Below are the code and all the weights of a small trained network. Each question names an input and a class and asks about switching units off, where a switched-off unit gives its printed mean instead of its output.

import numpy as np


def w(rows, s, z=0):
    codes = np.array(rows[::2]) - 128.0
    scale = np.full(codes.shape[1], s)
    scale[-1] = z or s
    return codes * scale


def f(y):
    return y / 2 * (1 + np.tanh(0.7978845608 * (y + 0.044715 * y**3)))


def log_softmax(a):
    a = a - a.max(-1, keepdims=True)
    return a - np.log(np.exp(a).sum(-1, keepdims=True))


def net(x, mask):
    res = np.array(x, float).reshape(1, 8) / 4 @ E
    y = f(res @ A[0][:, :-1].T + A[0][:, -1])
    res = res + np.where(mask, y, B[0][:, -1]) @ B[0][:, :-1]
    return log_softmax(res[-1] @ U[:, :-1].T + U[:, -1])


A, B = {}, {}
E = w([
[129,129,127],'x0',
[119,7,151],'x1',
[128,129,128],'x2',
[128,128,129],'x3',
[128,128,128],'x4',
[128,127,128],'x5',
[51,134,127],'x6',
[126,105,64],'x7',
],0.02)
A[0] = w([
[148,218,140,192],'N1',
[110,57,145,189],'N2',
[123,124,181,155],'N3',
[117,114,204,158],'N4',
[213,123,127,254],'N5',
[113,152,97,127],'N6',
[149,210,134,192],'N7',
[56,133,132,210],'N8',
[127,153,65,142],'N9',
[146,108,157,126],'N10',
[170,169,75,43],'N11',
[95,5,135,150],'N12',
[162,126,93,119],'N13',
[112,64,108,101],'N14',
[188,137,94,153],'N15',
[129,105,64,171],'N16',
[37,132,131,214],'N17',
[94,153,123,136],'N18',
[126,119,46,208],'N19',
[151,213,126,220],'N20',
[119,180,63,146],'N21',
[121,149,84,129],'N22',
],0.018,0.0086)
B[0] = w([
[39,127,116,196],'N1',
[146,81,232,208],'N2',
[167,188,163,155],'N3',
[185,185,212,171],'N4',
[142,25,136,193],'N5',
[154,138,104,145],'N6',
[36,120,108,191],'N7',
[119,209,127,178],'N8',
[187,136,70,157],'N9',
[181,125,155,150],'N10',
[114,62,73,156],'N11',
[110,84,254,252],'N12',
[117,114,101,146],'N13',
[61,75,203,183],'N14',
[95,88,85,164],'N15',
[94,64,80,168],'N16',
[94,217,133,189],'N17',
[166,187,89,147],'N18',
[153,95,48,175],'N19',
[45,114,69,197],'N20',
[181,151,76,172],'N21',
[200,142,72,147],'N22',
],0.01,0.029)
U = w([
[65,114,137,254],'0',
[137,112,83,77],'1',
[248,118,160,193],'2',
[155,82,140,13],'3',
[90,182,122,22],'4',
[172,188,76,198],'5',
[162,168,178,55],'6',
],0.017,0.0085)

Each question gives the input, the list of numbers given to net, and the class t.
The units are the neurons (one row each of A and B). Each row of codes is followed by its name. A weight is (code - 128) times the scale printed after its matrix; where a second scale follows, it is the last column's (A, B and U).
mask holds one flag per neuron, in row order. A switched-off neuron (its flag False) gives its mean, the last column of its row in B, instead of its output. The means were averaged over made-up inputs and are rounded, as every weight is.
A unit's drop is (log p(t) with every unit on - log p(t) with that unit switched off) / (log p(t) with every unit on - log p(t) with every unit switched off).
The circuit of an input: a set's keep is (log p(t) with only the set's units on - log p(t) with every unit switched off) / (log p(t) with every unit on - log p(t) with every unit switched off). Starting from the 12 units with the biggest drops (on a tie, the unit counted first), units are removed one at a time, each time the one whose removal leaves the highest keep (on an exact tie, the one counted first), for as long as the keep stays at least 0.8.
circuit, biggest first: the units of the circuit, biggest drop first
k most important neurons: the k neurons with the biggest drops, biggest first
drop of u: that unit's drop, to one decimal
input [-8,-5,-8,3,6,5,-7,2], class 1: most important neuron => (N12)
input [-4,-5,1,-3,-7,-5,0,1], class 1: circuit, biggest first => (N12 N21 N11)
input [0,0,-8,0,7,-5,-8,1], class 1: 3 most important neurons => (N12 N2 N14)
input [0,0,6,-4,-2,4,2,-8], class 4: 2 most important neurons => (N12 N2)
input [-6,-4,-8,4,7,-6,-8,1], class 1: 3 most important neurons => (N12 N14 N2)
input [1,-7,4,0,-7,6,6,0], class 4: 4 most important neurons => (N1 N7 N20 N17)
input [-1,-7,-1,6,5,-3,-2,1], class 1: 2 most important neurons => (N12 N21)
input [-1,4,-3,0,-1,-6,-5,-5], class 2: drop of N16 => 0.0
input [4,4,3,-4,-3,1,0,-1], class 2: drop of N1 => 0.2
input [-5,1,5,-2,8,2,0,8], class 3: drop of N20 => 0.2
input [-1,1,0,4,7,-5,-3,6], class 3: drop of N20 => 0.1
